[[-5.74  4.42  4.46  7.43]
 [-0.23 -3.01  2.04 -3.85]]
:
[[ 7.43 -3.85]
 [ 4.46  2.04]
 [ 4.42 -3.01]
 [-5.74 -0.23]]

[[-2.92 -0.52 -3.88  1.28]
 [ 1.23 -1.21  4.75 -1.10]
 [ 0.46  6.65 -1.87 -0.64]
 [-1.49  0.15  0.27  0.16]
 [-0.03  3.93  1.69  3.55]
 [ 4.19 -2.40 -1.43 -3.04]
 [ 0.51  2.13  1.73 -1.72]
 [-1.10  3.44 -0.27 -1.54]
 [ 0.90  5.53 -1.24  6.68]
 [-1.79 -3.01 -0.82 -2.83]
 [-3.10 -2.56  3.62  5.55]
 [ 0.68  6.73  0.58 -0.19]]
:
[[ 1.28 -1.10 -0.64  0.16  3.55 -3.04 -1.72 -1.54  6.68 -2.83  5.55 -0.19]
 [-3.88  4.75 -1.87  0.27  1.69 -1.43  1.73 -0.27 -1.24 -0.82  3.62  0.58]
 [-0.52 -1.21  6.65  0.15  3.93 -2.40  2.13  3.44  5.53 -3.01 -2.56  6.73]
 [-2.92  1.23  0.46 -1.49 -0.03  4.19  0.51 -1.10  0.90 -1.79 -3.10  0.68]]

[[-0.05  4.70  0.31 -0.05  5.00  6.29 -1.97  0.12 -0.05 -6.00  4.67  0.10
   0.22 -0.05 -5.40  0.00]
 [-1.00  0.05 -2.97 -0.97  0.07  0.10  2.21  1.47 -1.02  0.02  0.06  1.24
  -1.72 -0.99  0.01  1.75]]
:
[[ 0.00  1.75]
 [-5.40  0.01]
 [-0.05 -0.99]
 [ 0.22 -1.72]
 [ 0.10  1.24]
 [ 4.67  0.06]
 [-6.00  0.02]
 [-0.05 -1.02]
 [ 0.12  1.47]
 [-1.97  2.21]
 [ 6.29  0.10]
 [ 5.00  0.07]
 [-0.05 -0.97]
 [ 0.31 -2.97]
 [ 4.70  0.05]
 [-0.05 -1.00]]

[[ 2.08 -2.59 -5.95  1.83 -2.33 -0.99 -1.67 -1.98  0.84 -1.83  2.01 -6.22
   2.25  0.81  1.14 -0.89]
 [ 5.44  0.22 -2.62  4.89  0.65  2.32  1.57  1.72  3.50  1.20  4.81 -2.36
   5.43  4.27  3.87  2.43]]
:
[[-0.89  2.43]
 [ 1.14  3.87]
 [ 0.81  4.27]
 [ 2.25  5.43]
 [-6.22 -2.36]
 [ 2.01  4.81]
 [-1.83  1.20]
 [ 0.84  3.50]
 [-1.98  1.72]
 [-1.67  1.57]
 [-0.99  2.32]
 [-2.33  0.65]
 [ 1.83  4.89]
 [-5.95 -2.62]
 [-2.59  0.22]
 [ 2.08  5.44]]

[[7.33 0.42 0.52 0.07]
 [2.02 1.65 0.47 2.61]]
:
[[0.07 2.61]
 [0.52 0.47]
 [0.42 1.65]
 [7.33 2.02]]

[[-0.12 -4.74 -0.64]
 [-0.04 -5.35  0.26]
 [-0.21  5.64 -0.31]]
:
[[-0.64  0.26 -0.31]
 [-4.74 -5.35  5.64]
 [-0.12 -0.04 -0.21]]

[[ 6.61  2.35]
 [ 2.57 -2.13]
 [ 1.97 -6.01]
 [ 2.13 -3.45]
 [ 6.16 -1.75]
 [ 1.99 -5.09]
 [ 1.94 -4.82]
 [ 5.45  2.31]]
:
[[ 2.35 -2.13 -6.01 -3.45 -1.75 -5.09 -4.82  2.31]
 [ 6.61  2.57  1.97  2.13  6.16  1.99  1.94  5.45]]
